Below are the code and all the weights of a small trained network. Each question names an input and a class and asks about switching units off, where a switched-off unit gives its printed mean instead of its output.

import numpy as np


def w(rows, s, z=0):
    codes = np.array(rows[::2]) - 128.0
    scale = np.full(codes.shape[1], s)
    scale[-1] = z or s
    return codes * scale


def norm(h):
    return h / np.sqrt((h * h).mean(-1, keepdims=True) + 1e-5)


def f(y):
    return y / 2 * (1 + np.tanh(0.7978845608 * (y + 0.044715 * y**3)))


def log_softmax(a):
    a = a - a.max(-1, keepdims=True)
    return a - np.log(np.exp(a).sum(-1, keepdims=True))


def net(x, mask):
    res = np.array(x, float).reshape(1, 4) / 4 @ E
    u = 0
    for l in range(4):
        y = f(norm(res) @ A[l][:, :-1].T + A[l][:, -1])
        res = res + np.where(mask[u : u + 8], y, B[l][:, -1]) @ B[l][:, :-1]
        u += 8
    return log_softmax(norm(res)[-1] @ U[:, :-1].T + U[:, -1])


A, B = {}, {}
E = w([
[126,128,132,128],'x0',
[204,134,254,103],'x1',
[17,152,234,118],'x2',
[140,244,111,150],'x3',
],0.0023)
A[0] = w([
[90,120,21,90,122],'L0N0',
[100,88,116,144,6],'L0N1',
[34,96,217,79,106],'L0N2',
[106,2,173,90,133],'L0N3',
[89,76,109,77,100],'L0N4',
[74,137,173,106,68],'L0N5',
[142,219,145,148,63],'L0N6',
[169,126,192,138,59],'L0N7',
],0.0059,0.0022)
B[0] = w([
[231,170,202,191,194],'L0N0',
[87,130,87,171,106],'L0N1',
[146,248,78,59,253],'L0N2',
[131,211,197,252,230],'L0N3',
[65,155,95,184,151],'L0N4',
[164,130,76,68,151],'L0N5',
[57,97,252,233,141],'L0N6',
[223,157,116,109,140],'L0N7',
],0.0037,0.0028)
A[1] = w([
[80,121,122,143,88],'L1N0',
[138,81,183,80,182],'L1N1',
[98,173,134,25,108],'L1N2',
[154,88,243,109,100],'L1N3',
[104,94,146,110,3],'L1N4',
[159,163,140,2,110],'L1N5',
[159,151,159,46,153],'L1N6',
[74,113,181,171,120],'L1N7',
],0.0045,0.0021)
B[1] = w([
[152,113,118,156,87],'L1N0',
[194,130,99,102,153],'L1N1',
[125,173,4,161,186],'L1N2',
[249,164,175,160,190],'L1N3',
[163,149,92,200,6],'L1N4',
[153,252,102,188,188],'L1N5',
[142,250,99,105,218],'L1N6',
[209,21,70,150,148],'L1N7',
],0.0035,0.0011)
A[2] = w([
[124,255,140,164,156],'L2N0',
[166,138,108,71,122],'L2N1',
[164,108,176,12,4],'L2N2',
[127,146,215,172,140],'L2N3',
[204,110,132,151,178],'L2N4',
[105,139,154,13,99],'L2N5',
[173,83,59,17,131],'L2N6',
[50,106,34,186,154],'L2N7',
],0.0061,0.0029)
B[2] = w([
[129,43,135,159,254],'L2N0',
[100,107,115,119,134],'L2N1',
[135,141,230,159,115],'L2N2',
[44,101,101,129,171],'L2N3',
[99,128,33,121,181],'L2N4',
[102,156,117,133,123],'L2N5',
[83,195,85,98,123],'L2N6',
[254,143,198,102,181],'L2N7',
],0.0057,0.0049)
A[3] = w([
[38,126,137,97,59],'L3N0',
[49,125,253,21,7],'L3N1',
[118,124,110,6,3],'L3N2',
[78,21,167,199,75],'L3N3',
[19,126,231,107,177],'L3N4',
[176,31,159,95,121],'L3N5',
[78,179,51,69,141],'L3N6',
[129,116,60,252,190],'L3N7',
],0.0049,0.0037)
B[3] = w([
[181,110,76,101,99],'L3N0',
[70,65,100,88,108],'L3N1',
[101,116,105,106,82],'L3N2',
[97,60,197,245,158],'L3N3',
[184,42,3,148,188],'L3N4',
[87,208,141,211,160],'L3N5',
[45,197,119,145,149],'L3N6',
[22,100,191,140,255],'L3N7',
],0.0044,0.003)
U = w([
[127,37,161,197,118],'0',
[87,174,124,172,238],'1',
[209,154,174,125,115],'2',
[82,160,1,57,106],'3',
[16,117,199,52,1],'4',
],0.0098,0.0059)

Each question gives the input, the list of numbers given to net, and the class t.
The units are the neurons (one row each of A and B). Each row of codes is followed by its name. A weight is (code - 128) times the scale printed after its matrix; where a second scale follows, it is the last column's (A, B and U).
mask holds one flag per neuron, layer by layer. A switched-off neuron (its flag False) gives its mean, the last column of its row in B, instead of its output. The means were averaged over made-up inputs and are rounded, as every weight is.
A unit's drop is (log p(t) with every unit on - log p(t) with that unit switched off) / (log p(t) with every unit on - log p(t) with every unit switched off).
The circuit of an input: a set's keep is (log p(t) with only the set's units on - log p(t) with every unit switched off) / (log p(t) with every unit on - log p(t) with every unit switched off). Starting from the 12 units with the biggest drops (on a tie, the unit counted first), units are removed one at a time, each time the one whose removal leaves the highest keep (on an exact tie, the one counted first), for as long as the keep stays at least 0.8.
units of the circuit, in order: the units of the circuit, biggest drop first
top k neurons: the k neurons with the biggest drops, biggest first
k most important neurons of layer l: the k neurons of layer l with the biggest drops, biggest first
input [4,-7,-6,7], class 0: top neuron : (L0N0)
input [1,2,1,2], class 4: 2 most important neurons of layer 2 : (L2N7; L2N4)
input [-7,5,-3,-3], class 1: units of the circuit, in order : (L3N5; L3N4; L0N0)
input [-3,3,-7,8], class 0: units of the circuit, in order : (L0N6; L0N2; L2N0)
input [-5,4,-8,4], class 3: units of the circuit, in order : (L0N3; L2N7; L2N4)
input [6,-7,-7,2], class 2: units of the circuit, in order : (L2N7; L2N3)
input [-7,5,0,-3], class 1: top 2 neurons : (L2N7; L3N4)
input [-5,6,6,7], class 0: units of the circuit, in order : (L2N0; L3N4; L2N3)
input [-1,-6,-5,-1], class 2: units of the circuit, in order : (L2N7; L0N2; L2N0)
input [-2,2,-7,-6], class 3: top 4 neurons : (L2N4; L0N6; L2N0; L2N6)
input [-1,-8,-7,-6], class 2: 2 most important neurons of layer 2 : (L2N7; L2N0)
input [7,1,-8,-6], class 3: top 4 neurons : (L2N0; L0N6; L2N4; L2N6)
input [3,8,7,-1], class 2: units of the circuit, in order : (L0N2; L3N7; L3N4)
input [5,-7,-2,4], class 2: top 2 neurons : (L2N7; L0N3)
input [5,4,6,7], class 0: units of the circuit, in order : (L2N0; L3N4)
input [-6,-8,1,-2], class 2: units of the circuit, in order : (L2N7)
input [-4,-8,-2,7], class 2: top 2 neurons : (L2N7; L0N3)
input [-4,-5,4,-3], class 2: 2 most important neurons of layer 2 : (L2N7; L2N3)
input [-5,4,4,-3], class 1: 2 most important neurons of layer 1 : (L1N5; L1N2)
input [-5,-8,8,-4], class 2: top 2 neurons : (L2N7; L2N3)
input [0,2,-1,0], class 4: top 3 neurons : (L2N7; L2N4; L3N7)
input [4,5,-8,-1], class 3: top 3 neurons : (L2N4; L2N7; L2N6)
input [6,4,7,3], class 3: top 3 neurons : (L0N2; L2N7; L3N4)
input [2,-8,8,3], class 2: top 2 neurons : (L2N7; L3N7)
input [-2,-1,6,-3], class 3: top neuron : (L0N2)
input [-5,-8,-3,1], class 2: top 2 neurons : (L2N7; L0N3)
input [1,2,0,6], class 0: top neuron : (L0N6)
input [0,1,5,-2], class 3: 2 most important neurons of layer 0 : (L0N2; L0N0)
